Here is a tiny trained network, its code and every weight. The questions are about switching its units off for an input and a class, where a switched-off unit gives its printed mean instead of its output.

import numpy as np


def w(rows, s, z=0):
    codes = np.array(rows[::2]) - 128.0
    scale = np.full(codes.shape[1], s)
    scale[-1] = z or s
    return codes * scale


def norm(h):
    return h / np.sqrt((h * h).mean(-1, keepdims=True) + 1e-5)


def f(y):
    return y / 2 * (1 + np.tanh(0.7978845608 * (y + 0.044715 * y**3)))


def log_softmax(a):
    a = a - a.max(-1, keepdims=True)
    return a - np.log(np.exp(a).sum(-1, keepdims=True))


def net(x, mask):
    res = np.array(x, float).reshape(1, 8) / 4 @ E
    u = 0
    for l in range(2):
        y = f(norm(res) @ A[l][:, :-1].T + A[l][:, -1])
        res = res + np.where(mask[u : u + 5], y, B[l][:, -1]) @ B[l][:, :-1]
        u += 5
    return log_softmax(norm(res)[-1] @ U[:, :-1].T + U[:, -1])


A, B = {}, {}
E = w([
[119,128,91,166,111,92,114,185,172,151,170,187],'x0',
[83,154,97,118,187,150,26,175,83,138,61,102],'x1',
[111,114,52,193,128,163,146,87,107,134,137,169],'x2',
[204,88,151,162,204,86,132,132,116,85,162,111],'x3',
[193,138,192,81,76,204,157,155,99,175,156,144],'x4',
[91,102,79,154,106,116,117,149,191,2,123,218],'x5',
[139,91,108,114,126,102,124,146,202,103,166,121],'x6',
[134,48,84,108,80,87,116,115,72,176,154,116],'x7',
],0.0099)
A[0] = w([
[122,200,82,181,154,78,146,61,132,204,151,130,251],'0.n1',
[175,43,56,102,136,34,1,254,92,169,107,99,172],'0.n2',
[119,84,149,31,62,164,24,64,45,206,13,73,113],'0.n3',
[65,132,164,81,219,14,46,99,110,183,152,94,187],'0.n4',
[40,117,117,163,18,202,224,31,162,76,102,181,122],'0.n5',
],0.0059,0.003)
B[0] = w([
[152,67,94,175,97,103,119,124,158,116,206,49,206],'0.n1',
[158,184,115,120,162,22,71,117,171,44,139,135,238],'0.n2',
[173,174,110,62,147,213,187,171,122,96,122,88,255],'0.n3',
[93,175,88,250,133,44,112,226,189,78,138,135,216],'0.n4',
[97,121,69,140,146,67,65,113,166,110,183,151,234],'0.n5',
],0.012,0.0059)
A[1] = w([
[112,124,79,114,73,94,56,160,133,117,113,196,250],'1.n1',
[107,148,246,116,164,138,159,103,153,189,175,53,142],'1.n2',
[23,153,129,209,148,172,74,175,95,182,25,83,151],'1.n3',
[137,186,254,104,49,166,103,194,220,197,183,176,241],'1.n4',
[246,67,136,145,69,135,137,124,171,137,175,135,16],'1.n5',
],0.0078,0.0017)
B[1] = w([
[148,178,56,247,128,120,98,96,145,95,103,125,255],'1.n1',
[154,182,105,142,152,43,112,211,159,13,80,160,180],'1.n2',
[210,47,151,161,121,190,190,115,178,137,236,109,193],'1.n3',
[155,187,63,169,254,147,92,203,98,210,107,50,214],'1.n4',
[116,49,220,100,104,169,187,36,72,117,105,83,186],'1.n5',
],0.0089,0.006)
U = w([
[115,117,187,131,140,153,71,110,147,127,36,215,80],'0',
[160,94,190,107,77,81,162,112,89,131,138,100,105],'1',
[192,177,152,46,172,171,152,220,115,184,88,70,132],'2',
[29,96,205,85,18,75,31,175,125,231,30,205,7],'3',
[89,47,119,138,53,114,111,82,163,137,164,254,53],'4',
[34,146,83,85,72,200,62,114,139,146,93,177,76],'5',
[124,48,83,142,111,151,163,108,151,145,205,89,161],'6',
[90,145,30,220,143,26,52,171,205,113,159,143,187],'7',
],0.014,0.011)

Each question gives the input, the list of numbers given to net, and the class t.
The units are the neurons (one row each of A and B). Each row of codes is followed by its name. A weight is (code - 128) times the scale printed after its matrix; where a second scale follows, it is the last column's (A, B and U).
mask holds one flag per neuron, layer by layer. A switched-off neuron (its flag False) gives its mean, the last column of its row in B, instead of its output. The means were averaged over made-up inputs and are rounded, as every weight is.
A unit's drop is (log p(t) with every unit on - log p(t) with that unit switched off) / (log p(t) with every unit on - log p(t) with every unit switched off).
The circuit of an input: a set's keep is (log p(t) with only the set's units on - log p(t) with every unit switched off) / (log p(t) with every unit on - log p(t) with every unit switched off). Starting from all 10 units, units are removed one at a time, each time the one whose removal leaves the highest keep (on an exact tie, the one counted first), for as long as the keep stays at least 0.8.
units of the circuit, in order: the units of the circuit, biggest drop first
top k neurons: the k neurons with the biggest drops, biggest first
top k neurons in layer l: the k neurons of layer l with the biggest drops, biggest first
drop when u is switched off: that unit's drop, to one decimal
input [2,6,-5,-6,0,2,1,-7], class 2: top 3 neurons in layer 0 -> (0.n5; 0.n2; 0.n1)
input [-7,1,8,7,-2,-1,8,5], class 6: units of the circuit, in order -> (0.n5)
input [2,0,-2,6,2,5,1,-5], class 2: top 3 neurons in layer 0 -> (0.n5; 0.n4; 0.n2)
input [0,-1,-6,3,8,7,0,7], class 1: top 3 neurons -> (1.n5; 0.n4; 0.n3)
input [-8,-8,5,1,0,4,-2,4], class 4: top 4 neurons -> (0.n4; 0.n2; 1.n4; 0.n5)
input [6,-8,7,3,4,3,0,-4], class 4: top 2 neurons -> (1.n5; 0.n4)
input [5,-2,5,-7,8,-5,-1,6], class 2: top 2 neurons -> (1.n4; 0.n3)
input [-6,-6,1,3,1,-4,2,-5], class 1: top 2 neurons -> (0.n3; 1.n5)
input [-7,-2,5,3,2,1,1,2], class 1: top 3 neurons in layer 1 -> (1.n5; 1.n1; 1.n4)
input [-1,-5,5,6,2,5,1,8], class 6: top 2 neurons -> (1.n5; 0.n4)
input [-5,3,-5,-4,0,4,-2,1], class 2: drop when 0.n3 is switched off -> 0.3
input [-3,6,-8,-5,4,6,-3,3], class 2: drop when 0.n3 is switched off -> 0.3
input [-4,2,3,4,8,5,6,4], class 1: drop when 0.n3 is switched off -> 0.0
input [1,-5,2,-4,8,-6,7,5], class 2: units of the circuit, in order -> (1.n4)
